Below is a small trained network, with its code and all its weights. Each question gives an input and a class and asks what happens when units are switched off, that is, made to give their printed mean instead of their output.

import numpy as np


def w(rows, s, z=0):
    codes = np.array(rows[::2]) - 128.0
    scale = np.full(codes.shape[1], s)
    scale[-1] = z or s
    return codes * scale


def f(y):
    return np.maximum(y, 0)


def log_softmax(a):
    a = a - a.max(-1, keepdims=True)
    return a - np.log(np.exp(a).sum(-1, keepdims=True))


def net(x, mask):
    res = np.array(x, float).reshape(1, 7) / 4 @ E
    y = f(res @ A[0][:, :-1].T + A[0][:, -1])
    res = res + np.where(mask, y, B[0][:, -1]) @ B[0][:, :-1]
    return log_softmax(res[-1] @ U[:, :-1].T + U[:, -1])


A, B = {}, {}
E = w([
[191,47,114],'x0',
[128,129,127],'x1',
[128,128,130],'x2',
[128,128,128],'x3',
[127,129,128],'x4',
[160,124,244],'x5',
[54,71,143],'x6',
],0.011)
A[0] = w([
[213,193,94,90],'neuron 1',
[166,59,104,71],'neuron 2',
[136,67,108,96],'neuron 3',
[176,183,94,58],'neuron 4',
[140,131,95,85],'neuron 5',
[60,54,118,117],'neuron 6',
[185,141,123,113],'neuron 7',
[177,110,103,126],'neuron 8',
[77,106,138,253],'neuron 9',
[99,136,2,48],'neuron 10',
[197,72,103,116],'neuron 11',
[94,183,112,68],'neuron 12',
],0.016,0.0038)
B[0] = w([
[64,7,136,232],'neuron 1',
[109,188,153,192],'neuron 2',
[57,162,138,175],'neuron 3',
[110,64,67,190],'neuron 4',
[254,110,145,155],'neuron 5',
[130,57,91,208],'neuron 6',
[129,60,91,189],'neuron 7',
[78,184,86,183],'neuron 8',
[148,91,92,204],'neuron 9',
[180,135,239,254],'neuron 10',
[76,220,150,217],'neuron 11',
[64,189,123,180],'neuron 12',
],0.0093,0.0095)
U = w([
[99,118,114,245],'0',
[62,45,94,79],'1',
[10,206,124,62],'2',
[205,103,235,94],'3',
],0.014,0.012)

Each question gives the input, the list of numbers given to net, and the class t.
The units are the neurons (one row each of A and B). Each row of codes is followed by its name. A weight is (code - 128) times the scale printed after its matrix; where a second scale follows, it is the last column's (A, B and U).
mask holds one flag per neuron, in row order. A switched-off neuron (its flag False) gives its mean, the last column of its row in B, instead of its output. The means were averaged over made-up inputs and are rounded, as every weight is.
A unit's drop is (log p(t) with every unit on - log p(t) with that unit switched off) / (log p(t) with every unit on - log p(t) with every unit switched off).
The circuit of an input: a set's keep is (log p(t) with only the set's units on - log p(t) with every unit switched off) / (log p(t) with every unit on - log p(t) with every unit switched off). Starting from all 12 units, units are removed one at a time, each time the one whose removal leaves the highest keep (on an exact tie, the one counted first), for as long as the keep stays at least 0.8.
circuit, biggest first: the units of the circuit, biggest drop first
unit that matters most: the unit with the biggest drop
k most important neurons: the k neurons with the biggest drops, biggest first
drop of u: that unit's drop, to one decimal
input [5,-8,-4,6,4,5,0], class 0: unit that matters most : neuron 10
input [6,-7,-6,-5,-8,6,5], class 2: circuit, biggest first : [neuron 11; neuron 3; neuron 2]
input [-7,4,2,1,3,-7,8], class 1: 3 most important neurons : [neuron 6; neuron 9; neuron 11]
input [-7,6,-4,7,-7,5,7], class 0: circuit, biggest first : [neuron 1; neuron 11; neuron 9]
input [4,5,-8,-8,1,8,-5], class 0: circuit, biggest first : [neuron 10; neuron 8]
input [-8,-1,-2,-3,-3,4,-8], class 1: circuit, biggest first : [neuron 1; neuron 4]
input [3,-2,-4,1,-1,-2,-6], class 1: 3 most important neurons : [neuron 1; neuron 4; neuron 7]
input [2,4,4,1,8,5,-5], class 1: circuit, biggest first : [neuron 10; neuron 1]
input [7,-6,2,1,-3,-1,-5], class 2: circuit, biggest first : [neuron 11; neuron 8]
input [8,4,-8,3,5,8,-1], class 2: 2 most important neurons : [neuron 11; neuron 10]
input [7,-8,4,-5,-5,-8,1], class 3: 3 most important neurons : [neuron 10; neuron 5; neuron 12]
input [-3,1,-5,-3,6,5,-6], class 1: 2 most important neurons : [neuron 10; neuron 1]
input [-6,-8,-5,2,-4,-1,6], class 1: 3 most important neurons : [neuron 6; neuron 11; neuron 9]
input [6,-6,-7,-1,-2,-4,-4], class 2: 2 most important neurons : [neuron 11; neuron 8]
input [5,-6,1,2,8,-3,-8], class 1: 3 most important neurons : [neuron 1; neuron 4; neuron 7]
input [6,8,-3,5,-2,-1,-7], class 1: 2 most important neurons : [neuron 1; neuron 7]
input [6,7,-3,-1,0,-5,-8], class 1: 3 most important neurons : [neuron 1; neuron 4; neuron 7]
input [-5,7,-2,6,6,-6,4], class 0: most important neuron : [neuron 12]
input [-5,5,-5,-5,5,-7,-8], class 1: 2 most important neurons : [neuron 1; neuron 4]
input [6,-2,-1,3,4,-3,-1], class 2: most important neuron : [neuron 11]
input [6,-1,-2,-7,-2,6,-5], class 0: 2 most important neurons : [neuron 10; neuron 7]
input [-3,3,8,-3,2,1,-4], class 1: drop of neuron 9 : -0.1
input [5,0,-4,1,-5,-7,6], class 3: drop of neuron 10 : 1.0
input [-3,-6,0,2,0,3,-4], class 1: drop of neuron 5 : 0.1
input [7,0,7,-5,1,-1,-3], class 2: drop of neuron 11 : 0.3
